Here is a tiny trained network, its code and every weight. The questions are about switching its units off for an input and a class, where a switched-off unit gives its printed mean instead of its output.

import numpy as np


def w(rows, s, z=0):
    codes = np.array(rows[::2]) - 128.0
    scale = np.full(codes.shape[1], s)
    scale[-1] = z or s
    return codes * scale


def norm(h):
    return h / np.sqrt((h * h).mean(-1, keepdims=True) + 1e-5)


def f(y):
    return np.maximum(y, 0)


def log_softmax(a):
    a = a - a.max(-1, keepdims=True)
    return a - np.log(np.exp(a).sum(-1, keepdims=True))


def net(x, mask):
    res = np.array(x, float).reshape(1, 7) / 4 @ E
    u = 0
    for l in range(3):
        y = f(norm(res) @ A[l][:, :-1].T + A[l][:, -1])
        res = res + np.where(mask[u : u + 9], y, B[l][:, -1]) @ B[l][:, :-1]
        u += 9
    return log_softmax(norm(res)[-1] @ U[:, :-1].T + U[:, -1])


A, B = {}, {}
E = w([
[151,140,131,133,205,176,59],'x0',
[148,184,4,65,72,107,31],'x1',
[255,69,115,79,188,46,143],'x2',
[132,141,139,121,130,126,130],'x3',
[217,196,99,181,95,181,173],'x4',
[129,128,131,127,129,127,128],'x5',
[156,120,185,170,81,108,62],'x6',
],0.007)
A[0] = w([
[136,153,109,130,188,170,46,3],'L0N1',
[217,152,100,102,45,204,132,68],'L0N2',
[128,155,97,77,103,41,54,71],'L0N3',
[93,180,51,48,165,135,164,66],'L0N4',
[174,117,175,194,35,71,3,48],'L0N5',
[102,121,118,66,2,41,175,3],'L0N6',
[43,174,96,121,67,159,63,89],'L0N7',
[210,83,82,93,128,78,110,24],'L0N8',
[43,120,153,32,138,69,46,14],'L0N9',
],0.0098,0.0035)
B[0] = w([
[174,105,186,186,157,192,79,193],'L0N1',
[81,92,53,202,128,54,108,223],'L0N2',
[197,60,150,141,46,158,87,240],'L0N3',
[160,87,91,70,104,210,203,216],'L0N4',
[121,120,33,32,162,211,246,248],'L0N5',
[133,114,157,151,59,90,244,216],'L0N6',
[94,218,216,63,110,63,79,255],'L0N7',
[139,213,208,53,166,32,111,227],'L0N8',
[55,47,34,181,159,66,103,238],'L0N9',
],0.013,0.0051)
A[1] = w([
[162,198,54,193,129,111,143,55],'L1N1',
[86,170,93,83,127,163,143,98],'L1N2',
[138,124,158,98,109,177,137,82],'L1N3',
[108,149,110,160,82,109,167,2],'L1N4',
[103,143,89,66,67,110,104,100],'L1N5',
[114,100,86,63,121,175,149,82],'L1N6',
[146,143,100,126,229,211,8,88],'L1N7',
[170,138,94,143,41,156,81,78],'L1N8',
[133,166,87,191,121,158,115,80],'L1N9',
],0.014,0.0039)
B[1] = w([
[129,107,93,165,186,125,107,188],'L1N1',
[115,153,117,89,148,149,134,197],'L1N2',
[84,114,127,132,155,117,136,164],'L1N3',
[134,143,144,130,89,67,180,182],'L1N4',
[186,109,141,176,132,165,72,255],'L1N5',
[140,119,100,100,150,169,154,225],'L1N6',
[110,131,138,128,12,51,250,246],'L1N7',
[197,87,143,156,119,163,86,192],'L1N8',
[121,141,122,113,174,73,92,160],'L1N9',
],0.018,0.0059)
A[2] = w([
[142,169,76,185,154,119,108,55],'L2N1',
[224,131,133,84,175,68,128,95],'L2N2',
[126,73,66,54,129,171,169,9],'L2N3',
[43,236,156,175,82,186,88,98],'L2N4',
[39,65,22,148,140,70,70,10],'L2N5',
[65,92,229,186,185,201,182,97],'L2N6',
[166,209,77,249,166,128,143,30],'L2N7',
[187,127,123,70,109,93,94,128],'L2N8',
[121,138,55,89,165,200,153,107],'L2N9',
],0.013,0.0014)
B[2] = w([
[94,91,150,130,130,136,168,165],'L2N1',
[37,168,111,86,126,139,82,253],'L2N2',
[107,229,116,222,121,171,112,243],'L2N3',
[119,167,132,3,229,53,109,188],'L2N4',
[96,50,136,212,238,139,186,215],'L2N5',
[215,109,95,146,73,166,45,233],'L2N6',
[61,37,154,157,157,150,142,198],'L2N7',
[136,138,184,131,207,152,108,216],'L2N8',
[109,183,123,137,92,172,167,194],'L2N9',
],0.015,0.007)
U = w([
[62,56,113,183,232,119,140,193],'0',
[95,210,160,2,220,88,70,137],'1',
[150,154,142,116,39,61,240,71],'2',
[231,117,128,127,97,191,29,46],'3',
[113,224,84,120,144,216,164,255],'4',
],0.013,0.00096)

Each question gives the input, the list of numbers given to net, and the class t.
The units are the neurons (one row each of A and B). Each row of codes is followed by its name. A weight is (code - 128) times the scale printed after its matrix; where a second scale follows, it is the last column's (A, B and U).
mask holds one flag per neuron, layer by layer. A switched-off neuron (its flag False) gives its mean, the last column of its row in B, instead of its output. The means were averaged over made-up inputs and are rounded, as every weight is.
A unit's drop is (log p(t) with every unit on - log p(t) with that unit switched off) / (log p(t) with every unit on - log p(t) with every unit switched off).
The circuit of an input: a set's keep is (log p(t) with only the set's units on - log p(t) with every unit switched off) / (log p(t) with every unit on - log p(t) with every unit switched off). Starting from the 12 units with the biggest drops (on a tie, the unit counted first), units are removed one at a time, each time the one whose removal leaves the highest keep (on an exact tie, the one counted first), for as long as the keep stays at least 0.8.
circuit, biggest first: the units of the circuit, biggest drop first
unit that matters most: the unit with the biggest drop
k most important neurons: the k neurons with the biggest drops, biggest first
k most important neurons of layer l: the k neurons of layer l with the biggest drops, biggest first
input [6,0,2,1,6,0,-3], class 0: 3 most important neurons	L0N2; L1N1; L0N7
input [6,-8,-8,1,-6,-7,5], class 1: unit that matters most	L2N4
input [8,5,6,0,-7,-5,-3], class 2: 3 most important neurons of layer 0	L0N1; L0N6; L0N2
input [6,-1,-3,3,2,-4,5], class 2: 3 most important neurons	L1N7; L0N1; L0N6
input [4,4,1,2,1,3,0], class 2: circuit, biggest first	L0N1; L1N7
input [0,-7,4,-6,-6,-1,-1], class 3: 3 most important neurons	L2N6; L0N2; L0N9
input [1,-5,3,7,-1,0,-1], class 3: 3 most important neurons	L2N6; L0N5; L0N8
input [-4,-2,1,2,2,-6,-3], class 2: 2 most important neurons	L0N5; L0N6
input [-8,1,8,-6,8,0,-5], class 0: 3 most important neurons of layer 1	L1N7; L1N1; L1N2
input [5,7,-6,-2,4,4,6], class 3: 3 most important neurons of layer 1	L1N8; L1N5; L1N7
input [-5,-5,-7,-3,5,-4,1], class 1: 3 most important neurons	L2N4; L1N7; L0N6
input [5,8,6,-6,6,6,-6], class 3: 4 most important neurons	L0N4; L0N3; L0N9; L0N5
input [7,-5,-3,-5,4,6,6], class 2: circuit, biggest first	L1N7; L0N6
input [5,3,-4,8,8,-1,8], class 0: unit that matters most	L0N2
input [7,4,-8,-5,-2,6,-1], class 1: 2 most important neurons	L0N7; L2N4
input [7,1,-2,1,0,1,-5], class 2: 3 most important neurons	L1N7; L0N1; L0N5
input [-5,-5,7,3,7,-6,2], class 0: 3 most important neurons	L0N7; L2N7; L0N3
input [-1,5,6,-7,6,-6,2], class 0: 3 most important neurons	L0N2; L1N1; L0N7
input [-7,7,-5,5,-4,-2,1], class 2: 3 most important neurons of layer 2	L2N6; L2N3; L2N2
input [-1,-1,6,-6,0,-1,5], class 1: unit that matters most	L0N8
input [8,-4,1,0,2,-1,-7], class 2: 2 most important neurons of layer 0	L0N5; L0N6
input [-6,7,3,7,6,-3,1], class 3: 3 most important neurons of layer 2	L2N5; L2N8; L2N4
